x =
[[-13.4 -15.8 -24.0 -21.6  -2.9  -9.5  27.0 -27.4 -22.2  14.1]
 [ 21.7 -60.4 -52.9  36.1  20.9 -85.3 -49.5 -22.8 -53.8 -53.3]
 [ 29.4  -8.8  -1.1  23.3   2.7  -5.9  15.0   0.6   3.6  -5.7]
 [ 23.9 -46.6 -45.9  29.4   8.9 -71.7 -35.0 -28.4 -40.0 -56.8]
 [ 46.4 -27.5 -22.9  44.8  18.2 -42.2   0.7 -10.7 -15.1 -30.6]
 [ -7.1  33.3  41.6  -4.1  -2.7  48.2   3.6  36.0  34.7  29.5]]
x[0, 0] -> -13.4
x[4, 9] -> -30.6
x[2, 9] -> -5.7
x[4, 2] -> -22.9
x[4, 1] -> -27.5
x[1, 3] -> 36.1
x[5] -> [-7.1, 33.3, 41.6, -4.1, -2.7, 48.2, 3.6, 36.0, 34.7, 29.5]
x[4, 6] -> 0.7
x[4] -> [46.4, -27.5, -22.9, 44.8, 18.2, -42.2, 0.7, -10.7, -15.1, -30.6]
x[1, 5] -> -85.3
x[0, 6] -> 27.0
x[:, 6] -> [27.0, -49.5, 15.0, -35.0, 0.7, 3.6]
x[5, 5] -> 48.2
x[:, 0] -> [-13.4, 21.7, 29.4, 23.9, 46.4, -7.1]
x[5, 2] -> 41.6
x[2, 0] -> 29.4
x[2, 1] -> -8.8
x[3, 1] -> -46.6
x[0, 5] -> -9.5
x[1, 8] -> -53.8
x[0, 3] -> -21.6
x[3, 3] -> 29.4
x[2, 3] -> 23.3
x[3, 9] -> -56.8
x[5, 6] -> 3.6
x[:, 1] -> [-15.8, -60.4, -8.8, -46.6, -27.5, 33.3]
x[2, 2] -> -1.1
x[1] -> [21.7, -60.4, -52.9, 36.1, 20.9, -85.3, -49.5, -22.8, -53.8, -53.3]
x[1, 0] -> 21.7
x[2] -> [29.4, -8.8, -1.1, 23.3, 2.7, -5.9, 15.0, 0.6, 3.6, -5.7]
x[:, 8] -> [-22.2, -53.8, 3.6, -40.0, -15.1, 34.7]

grid =
61.1	50.0	-14.1	-7.8	33.2	-0.2
-7.8	-23.2	76.2	64.9	-2.1	-79.2
-39.1	-69.3	-30.9	-49.0	-26.2	-31.9
-30.3	33.6	58.6	87.7	26.9	-79.0
-32.0	60.8	-55.9	-16.8	-31.5	47.9
-62.8	16.9	-7.3	33.5	45.5	-79.7
46.1	-39.6	10.5	-28.4	-19.9	-12.6
66.2	42.8	54.0	54.7	55.1	-58.5
8.1	18.7	-77.4	-66.9	-0.9	29.8
-37.5	12.4	66.1	83.3	-0.8	-70.7
84.7	-33.0	59.1	11.6	17.7	-54.5
-18.6	22.2	-89.0	-65.4	1.9	24.5
grid[-12, -6]	61.1
grid[3, -1]	-79.0
grid[9, -2]	-0.8
grid[4, -4]	-55.9
grid[-3, -6]	-37.5
grid[11, 5]	24.5
grid[5, -3]	33.5
grid[3]	[-30.3, 33.6, 58.6, 87.7, 26.9, -79.0]
grid[7, -3]	54.7
grid[-4, -4]	-77.4
grid[5, -6]	-62.8
grid[1]	[-7.8, -23.2, 76.2, 64.9, -2.1, -79.2]
grid[9, 2]	66.1
grid[5]	[-62.8, 16.9, -7.3, 33.5, 45.5, -79.7]
grid[8, 4]	-0.9
grid[6, 0]	46.1
grid[10]	[84.7, -33.0, 59.1, 11.6, 17.7, -54.5]
grid[-3]	[-37.5, 12.4, 66.1, 83.3, -0.8, -70.7]
grid[-4, -5]	18.7
grid[-5, -1]	-58.5
grid[11, -3]	-65.4
grid[:, 3]	[-7.8, 64.9, -49.0, 87.7, -16.8, 33.5, -28.4, 54.7, -66.9, 83.3, 11.6, -65.4]
grid[:, 2]	[-14.1, 76.2, -30.9, 58.6, -55.9, -7.3, 10.5, 54.0, -77.4, 66.1, 59.1, -89.0]
grid[3, 3]	87.7
grid[11, 4]	1.9
grid[1, 5]	-79.2
grid[2, 3]	-49.0
grid[-10, -5]	-69.3
grid[8]	[8.1, 18.7, -77.4, -66.9, -0.9, 29.8]
grid[-8]	[-32.0, 60.8, -55.9, -16.8, -31.5, 47.9]
grid[-2, -5]	-33.0
grid[-6, -4]	10.5

B = 29.6	34.1	25.4	74.5	56.8	-88.8
B[0]	29.6
B[1]	34.1
B[3]	74.5

A =
[[ 22.5 -42.7  -7.9 -21.0   0.6  66.5]
 [ -6.7  28.1  -3.8  -7.2  -3.6  14.9]
 [ 12.9  18.0  13.4  23.9   3.7 -67.0]
 [  8.3 -17.0  -6.8 -15.7  -1.1  46.8]
 [ -7.1  16.7  -5.7 -10.6  -3.4  25.9]
 [-61.2 -62.3 -20.4 -24.5  -3.8  69.5]]
A[0][0] = 22.5
A[4][2] = -5.7
A[1] = [-6.7, 28.1, -3.8, -7.2, -3.6, 14.9]
A[3] = [8.3, -17.0, -6.8, -15.7, -1.1, 46.8]
A[1][2] = -3.8
A[:, 2] = [-7.9, -3.8, 13.4, -6.8, -5.7, -20.4]
A[4][0] = -7.1
A[:, 5] = [66.5, 14.9, -67.0, 46.8, 25.9, 69.5]
A[:, 4] = [0.6, -3.6, 3.7, -1.1, -3.4, -3.8]
A[5][2] = -20.4
A[4][4] = -3.4
A[4][5] = 25.9
A[0][3] = -21.0
A[2][4] = 3.7
A[2] = [12.9, 18.0, 13.4, 23.9, 3.7, -67.0]
A[5] = [-61.2, -62.3, -20.4, -24.5, -3.8, 69.5]
A[3][1] = -17.0
A[0][2] = -7.9
A[4][1] = 16.7
A[5][5] = 69.5
A[:, 1] = [-42.7, 28.1, 18.0, -17.0, 16.7, -62.3]
A[3][3] = -15.7
A[5][4] = -3.8
A[2][2] = 13.4
